Below is a small trained network, with its code and all its weights. Each question gives an input and a class and asks what happens when units are switched off, that is, made to give their printed mean instead of their output.

import numpy as np


def w(rows, s, z=0):
    codes = np.array(rows[::2]) - 128.0
    scale = np.full(codes.shape[1], s)
    scale[-1] = z or s
    return codes * scale


def f(y):
    return np.maximum(y, 0)


def log_softmax(a):
    a = a - a.max(-1, keepdims=True)
    return a - np.log(np.exp(a).sum(-1, keepdims=True))


def net(x, mask):
    res = np.array(x, float).reshape(1, 7) / 4 @ E
    y = f(res @ A[0][:, :-1].T + A[0][:, -1])
    res = res + np.where(mask, y, B[0][:, -1]) @ B[0][:, :-1]
    return log_softmax(res[-1] @ U[:, :-1].T + U[:, -1])


A, B = {}, {}
E = w([
[88,147,166,54,47,74,126],'x0',
[6,117,116,183,112,132,154],'x1',
[132,53,161,178,95,142,94],'x2',
[93,144,202,91,162,178,87],'x3',
[102,116,98,94,154,122,34],'x4',
[73,33,93,101,81,88,94],'x5',
[110,130,90,120,92,202,164],'x6',
],0.012)
A[0] = w([
[109,73,163,206,34,186,200,158],'n0',
[191,133,135,69,125,201,59,139],'n1',
[218,175,165,112,69,60,212,254],'n2',
[138,133,130,227,246,211,90,164],'n3',
[118,132,213,7,105,175,93,123],'n4',
[163,63,69,149,125,54,111,133],'n5',
[126,254,85,60,182,89,196,113],'n6',
[132,75,247,164,156,153,113,74],'n7',
[187,131,230,29,61,119,108,155],'n8',
[111,217,31,152,135,162,192,159],'n9',
[108,188,187,202,202,137,43,130],'n10',
[205,112,147,145,97,14,158,83],'n11',
[79,175,176,219,110,188,245,179],'n12',
[120,212,125,39,168,139,147,103],'n13',
[96,121,50,165,188,220,60,178],'n14',
[100,84,206,188,182,153,92,113],'n15',
[84,74,161,172,117,99,60,233],'n16',
[211,128,12,141,121,165,88,149],'n17',
[110,200,198,144,131,143,112,72],'n18',
],0.0084,0.0072)
B[0] = w([
[109,125,85,169,10,203,145,210],'n0',
[155,95,120,42,153,196,105,183],'n1',
[224,198,149,148,77,95,109,250],'n2',
[98,102,166,177,230,181,176,228],'n3',
[139,167,223,3,76,110,63,197],'n4',
[174,73,98,166,136,111,133,185],'n5',
[125,254,66,104,159,32,126,211],'n6',
[89,116,213,152,155,166,110,172],'n7',
[141,104,235,32,39,130,71,208],'n8',
[95,211,54,97,114,136,134,211],'n9',
[103,174,207,208,230,134,83,191],'n10',
[207,105,127,220,92,72,103,179],'n11',
[137,206,137,160,60,195,181,240],'n12',
[37,200,106,62,157,124,122,183],'n13',
[87,94,73,128,235,153,136,205],'n14',
[75,71,182,195,157,121,139,184],'n15',
[70,105,116,216,145,97,63,222],'n16',
[213,69,50,144,161,167,121,192],'n17',
[77,180,154,76,63,139,117,158],'n18',
],0.0083,0.014)
U = w([
[241,104,146,159,102,78,151,145],'0',
[147,89,224,29,60,129,70,116],'1',
[131,169,114,172,31,232,237,2],'2',
[195,66,34,101,207,204,124,71],'3',
[133,205,54,104,172,78,162,141],'4',
[69,155,73,188,127,145,66,144],'5',
[92,124,189,185,209,179,122,96],'6',
[20,11,57,140,59,93,97,193],'7',
],0.011,0.007)

Each question gives the input, the list of numbers given to net, and the class t.
The units are the neurons (one row each of A and B). Each row of codes is followed by its name. A weight is (code - 128) times the scale printed after its matrix; where a second scale follows, it is the last column's (A, B and U).
mask holds one flag per neuron, in row order. A switched-off neuron (its flag False) gives its mean, the last column of its row in B, instead of its output. The means were averaged over made-up inputs and are rounded, as every weight is.
A unit's drop is (log p(t) with every unit on - log p(t) with that unit switched off) / (log p(t) with every unit on - log p(t) with every unit switched off).
The circuit of an input: a set's keep is (log p(t) with only the set's units on - log p(t) with every unit switched off) / (log p(t) with every unit on - log p(t) with every unit switched off). Starting from the 12 units with the biggest drops (on a tie, the unit counted first), units are removed one at a time, each time the one whose removal leaves the highest keep (on an exact tie, the one counted first), for as long as the keep stays at least 0.8.
units of the circuit, in order: the units of the circuit, biggest drop first
k most important neurons: the k neurons with the biggest drops, biggest first
drop of u: that unit's drop, to one decimal
input [6,5,-2,2,5,0,8], class 1: units of the circuit, in order	n4
input [0,7,-6,-8,1,3,-5], class 4: units of the circuit, in order	n0, n15
input [-2,-3,4,0,-6,8,5], class 7: 3 most important neurons	n12, n2, n3
input [-4,5,-3,3,-5,6,-2], class 2: 2 most important neurons	n12, n0
input [-8,3,-5,-1,4,3,-5], class 6: 2 most important neurons	n10, n3
input [7,-3,-8,-5,4,8,5], class 1: 2 most important neurons	n8, n4
input [0,-8,4,-7,6,-7,3], class 3: 2 most important neurons	n17, n1
input [-8,-4,0,-2,-6,4,5], class 3: 2 most important neurons	n17, n14
input [-8,-1,-7,7,-6,-4,7], class 4: 2 most important neurons	n6, n13
input [1,-5,5,-7,6,3,4], class 3: drop of n17	0.3
input [6,3,2,-2,-5,2,-6], class 0: drop of n2	0.2
input [-2,-5,6,-5,6,1,4], class 3: drop of n3	0.0
